Each row has a name. Each question is about the rows just above it.

res: [112 105 145 119 115 111 149 106 100 138  93  95 154  98 179 128  75 130
 126 151 183 109 169 148 141 146 127 136 138  92 101 129 127  97 147 161
 107 133 136 179  18 116 117 105  83 141  89 158  88 165 140 179]
miviv: [ 82 140 174 141 108 123 144 114 132 146 138 168 117 119 151 161 145  94
  85  74 102 108 147 106 121 144 118 127  95 131 153 153 100 169 152 107
  59 157  78 103 157  96 156 115 133 132  93 147 110 135 102  97]
tifev: [121 158 120 103 139  99 132  87  89 102  87  82 130 120 114 110 116  84
 124 171 150  70 201 127 220 127 141 120 134 113 139 162 141 141 225 164
  72 123 154 151 138 115 153 170  93 115 126  74 106 158 151 137]
Duve: [ 82 140 174 141 108 123 109 114 132 146 138 168 117 119 151 161 145  94
  85  74 102 108 147 106 121 144 118 127  95 131 153 153 100 169 152 107
  59 157  78 103 157 108 156 115 133 132  93 147 110 135 102 107]
nezab: [102 141 110 135 118 121 144 103 133 118 155  89 116  73 150 121  70 114
  94  92 173  88 128 142  67 154 103 104 141  95 128 117 103 108 153 152
  70 121 160 157  51 183 140  65 152 113 112 134 109 153 118 109]
[121 158 120 103 139  99 132  87  89 102  87  82 130 120 114 110 116  84
 124 171 150  70 201 127 220 127 141 120 134 113 139 162 141 141 225 164
  72 123 154 151 138 115 153 170  93 115 126  74 106 158 151 137] is in which row?
tifev
The row with [112 105 145 119 115 111 149 106 100 138  93  95 154  98 179 128  75 130
 126 151 183 109 169 148 141 146 127 136 138  92 101 129 127  97 147 161
 107 133 136 179  18 116 117 105  83 141  89 158  88 165 140 179] is
res
The entry that follows [148]:
[141]

res: [119 101  94 156 130 153 101  65]
Ponol: [ 59 214  85 120 142 157  32  66]
naf: [123 141  98 109 170 123 171 100]
Right after [142] comes
[157]
What comes right after [141] in the named rows?
[98]
Right after [85] comes
[120]
The entry that follows [170]:
[123]

dup: [ 92 119 209 216  21 168 152 181]
res: [ 58 149 190 119 193 210  71 110]
miviv: [180 106  54 169  33  64 187 136]
Zev: [ 71 132 101 217  39 194 134  78]
sebi: [217  82  65 109  90  32 177 168]
Right after [210] comes
[71]
The entry that follows [216]:
[21]
The entry that follows [190]:
[119]
What comes right after [180] in the named rows?
[106]
The entry that follows [39]:
[194]

sebi: [119  71 135 156]
Ponol: [128 171  67 165]
sepu: [129 137 152  43]
Zev: [112 157 152 110]
Duve: [164 137 136  40]
res: [161 136 123 210]
naf: [129 111 123 155]
der: [100 132 112 124]
tifev: [152 138 125 119]
nezab: [ 66 126 156 124]
dup: [156 112 104 125]
The entry that follows [71]:
[135]
What comes right after [67] in the named rows?
[165]
Right after [100] comes
[132]

nezab: [113 181 153 142 141 132 162 157  60 136 119 137 146  68 114 131 105 177
 116  90 116 132 137  24 154 142 154 141 130  98 122 118 168 160  94 137
 139  57  98  79 116 152 107 150 178 108 129]
dup: [ 73 153 199  95 193 117 132  85  83 111 109  96 130 114 124 171 147 142
 145 124  92 133  98 116 135 121 161 109 156  98 151  91 147  75 140 131
 145  77 126 154 122 105 130 136 176  59 162]
Ponol: [131 106 119 118 133 101 154 107 136 163 121  75 114 146  31 191 119 143
 150 110  91 167 152 157 157 131  84 114 150 152 174  79 153  98 183 120
  85 132 148 138 138  80 106 113 143 105 167]
Duve: [ 78 126 169 102 173 103 142  72 114 123 114  82 111 143 103 197 149 128
 148 128  78 151 116 142 128 123 118 112 151 117 175  95 136  69 175 119
 120 128 136 169 151  82 120 113 162  80 190]
der: [165 163 115 118 115 150 121 173  76 153 137 143 142  73  96 120 111 183
 120  97 151 144 145  47 154 110 146 176 117 124  91 151 156 200  82 110
 111  79 106 104 101 170 110 149 127 121  48]
naf: [ 82 176 164 151 147 120 166 120  72 114 122 126 127  89 190 144 117 143
 118 107  74 126 129  32 118 137 161 150 140  86 137 139 123 126 127 118
 149  98 107 118 150 140 102 132 176 106 182]
Zev: [ 81 182 175 136 161 125 162 128  58 119 115 129 140  77 144 147 121 162
 117 101  99 129 124  29 136 140 159 136 131  85 134 122 157 135 106 131
 150  71  96 102 133 140 112 142 188  95 160]
miviv: [118 150 165  63 174 145  96 123  74 133 117 127 142  94  43 163 158 182
 134 121 172 152 152 106 154 104 133 127 110 116 116 116 191 153  84 156
 120  76 103 141  98 131 145 146 147  81  57]
Whose row is [ 82 176 164 151 147 120 166 120  72 114 122 126 127  89 190 144 117 143
 118 107  74 126 129  32 118 137 161 150 140  86 137 139 123 126 127 118
 149  98 107 118 150 140 102 132 176 106 182]?
naf
Whose row is [113 181 153 142 141 132 162 157  60 136 119 137 146  68 114 131 105 177
 116  90 116 132 137  24 154 142 154 141 130  98 122 118 168 160  94 137
 139  57  98  79 116 152 107 150 178 108 129]?
nezab
[118 150 165  63 174 145  96 123  74 133 117 127 142  94  43 163 158 182
 134 121 172 152 152 106 154 104 133 127 110 116 116 116 191 153  84 156
 120  76 103 141  98 131 145 146 147  81  57] is in which row?
miviv

Ponol: [126  50  85 151 164 150 124 119 155 106 170 148 127 142  93]
res: [132  95 144 109 126 170 122 107 166 157 155 108 111 113  85]
der: [130 116 133 119 124 140 126 120 138 150 103 118 123 122 116]
dup: [127 163 132 130 118 103 132 140 103 121 104 131 136 131 157]
tifev: [143  15  69  86  73 117 124  93 109 162  78  71 131 115 132]
nezab: [127 163 132 130 118 103 132 140 103 121 104 161 136 152 114]
Right after [151] comes
[164]
What comes right after [117] in the named rows?
[124]
Whose row is [127 163 132 130 118 103 132 140 103 121 104 131 136 131 157]?
dup
The entry that follows [142]:
[93]

Duve: [128 124 136 120 124 156 124 127 139  93 125 127 129 128 136 130 129 127
 131 126 132 128 129 127]
nezab: [126 133 125 137 132  97 125 126 120 119 136 126 126 131 147 122 125 131
 125 130 122 132 126 128]
sebi: [130 128 131 130 127 151 132 129 133 144 127 130 129 124  16 129 130 125
 131 123 133 126 129 128]
res: [128 135 127 142 134  84 132 130 111 170 135 128 137 129 109 124 126 130
 124 132 121 130 127 129]
Zev: [126 128 125 129 128 136 121 126 136  76 133 125 127 130 118 125 127 129
 128 133 128 132 128 127]
miviv: [131 129 132 129 128 124 137 131 121 186 124 131 129 125  88 132 130 126
 128 122 129 124 129 129]
What comes right after [123] in the named rows?
[133]
Whose row is [131 129 132 129 128 124 137 131 121 186 124 131 129 125  88 132 130 126
 128 122 129 124 129 129]?
miviv
Right after [88] comes
[132]
[128 124 136 120 124 156 124 127 139  93 125 127 129 128 136 130 129 127
 131 126 132 128 129 127] is in which row?
Duve
What comes right after [142] in the named rows?
[134]
Whose row is [126 133 125 137 132  97 125 126 120 119 136 126 126 131 147 122 125 131
 125 130 122 132 126 128]?
nezab

sebi: [184 138 163 181 182 109]
Zev: [ 76 115 101 170 213 134]
dup: [ 77  85 115 227 177 119]
sepu: [185 115 151 153 136 120]
Duve: [167 189 216  81 158 108]
nezab: [167 189 216  81 131 111]
The entry that follows [76]:
[115]
The entry that follows [185]:
[115]
The entry that follows [101]:
[170]
Right after [151] comes
[153]

sebi: [ 74 132 178  99 109 115 177 160 101 137 175 186 114 112  84 138 183  70
  84 159 105 161 122 155 204 149  94 122  90]
der: [ 49 178 155 122 116 108 139 150 182 148 167 100  65 111 147 191  94 112
  93 187 182 141 149  97 138 129 199 115 118]
sepu: [ 34 180 176  90 102 106 159 155 156 151 174 146  73  95 108 160 141  82
 111 173 155 160 120 129 192 137 146 125  91]
Duve: [151  55 129 156 135 127 199 145  29 115 169 194 157 175 130 121 178 111
 123 117  90 136 157 148 156 121  92 105 119]
miviv: [159  66  88 178 132 123 193 118  36 123 142 159 152 177 173 101 150 159
 179  78 123 124 159 122 134  75 131 108 134]
nezab: [160  53 107 171 136 126 199 132  25 117 159 180 158 183 155 112 164 135
 153  97 105 128 162 135 141  98 110 104 128]
tifev: [ 34 186 166 102 106 105 149 152 174 152 172 123  63 100 129 176 115  96
 129 180 174 152 132 112 168 131 175 121 101]
Zev: [131  72 151 137 128 125 194 154  45 119 174 201 151 157 106 127 189  89
  99 134  82 146 146 156 175 137  81 110 108]
naf: [103 100 168 116 119 121 187 159  62 128 176 198 135 133  90 131 191  75
  85 148  88 154 133 159 193 147  82 116  98]
dup: [ 49 161 181  89 103 110 168 158 132 146 175 169  92  98  91 147 165  72
  94 166 130 164 117 144 204 144 117 126  87]
[160  53 107 171 136 126 199 132  25 117 159 180 158 183 155 112 164 135
 153  97 105 128 162 135 141  98 110 104 128] is in which row?
nezab
Right after [63] comes
[100]

Zev: [104 109 148 140 109 117 150]
sebi: [147 131 192 116 145  78 108]
tifev: [142 131 188 107 124 165 110]
res: [186  99 186  82  92 211 189]
naf: [149 138 114 132 202 175 114]
sepu: [231  94 147  91  83 232 171]
der: [118 117 121  72  94 181 110]
dup: [127 164 130 164 114 158  65]
Ponol: [114 129  71 109 123 111 156]
Duve: [101  99  85 147 101  90 150]
nezab: [102 132  52 133 126 153 143]
What comes right after [140] in the named rows?
[109]
What comes right after [231] in the named rows?
[94]
The entry that follows [129]:
[71]
What comes right after [138] in the named rows?
[114]
What comes right after [142] in the named rows?
[131]
What comes right after [188] in the named rows?
[107]
The entry that follows [232]:
[171]

sepu: [147 169  30 142]
Duve: [141 179  86 171]
dup: [102 124 135 182]
nezab: [ 55  93 156 149]
Ponol: [224  22 223  68]
Zev: [203 205  44 137]
res: [152 173  79 175]
naf: [154 203  45 214]
What comes right after [223] in the named rows?
[68]
Right after [102] comes
[124]
Right after [44] comes
[137]
What comes right after [30] in the named rows?
[142]

der: [ 92 167 221  59]
sepu: [ 92 167  51  29]
nezab: [ 60 167  91  82]
Right after [91] comes
[82]
Right after [221] comes
[59]
What comes right after [60] in the named rows?
[167]

miviv: [164 158  70  66  73 162 130 173 153 106 158 114 165 178  95 113 167  72
 109 108]
dup: [127 127  55  54  57 149 136 142 131  82 135 137 146 144  73  88 145  57
  89 103]
der: [159 157 154 152 153 150 135 158 156 157 157 125 152 164 157 158 153 153
 160 156]
tifev: [113 114  73  74  72 125 131 110 109 154 108 139 120 106  77  87 123  72
  88 101]
Duve: [108 114 227 230 226  98 116 106 128 202 121 121 100 107 208 194  96 228
 196 189]
Zev: [103 102  71  70 140 119 129 109 109 102 107 144 116 105  93 108 122  80
 107 117]
res: [150 145 101 100 107 151 140 149 140 127 143 142 150 151 121 119 156 106
 117 127]
Ponol: [137 134  45  43  48 165 141 153 126  81 131 127 164 147  70  80 162  47
  75  91]
sepu: [102 109 187 190 185  96 115 102 119 158 115 125  98 100 166 159  99 187
 162 152]
nezab: [123 125  92  91  94 143 133 137 127 109 129 131 143 134 103 118 140  94
 118 122]
sebi: [151 147  82  80  88 134 114 151 149 107 151  93 138 163 101 115 139  87
 110 112]
The entry that follows [99]:
[187]
What comes right after [146] in the named rows?
[144]

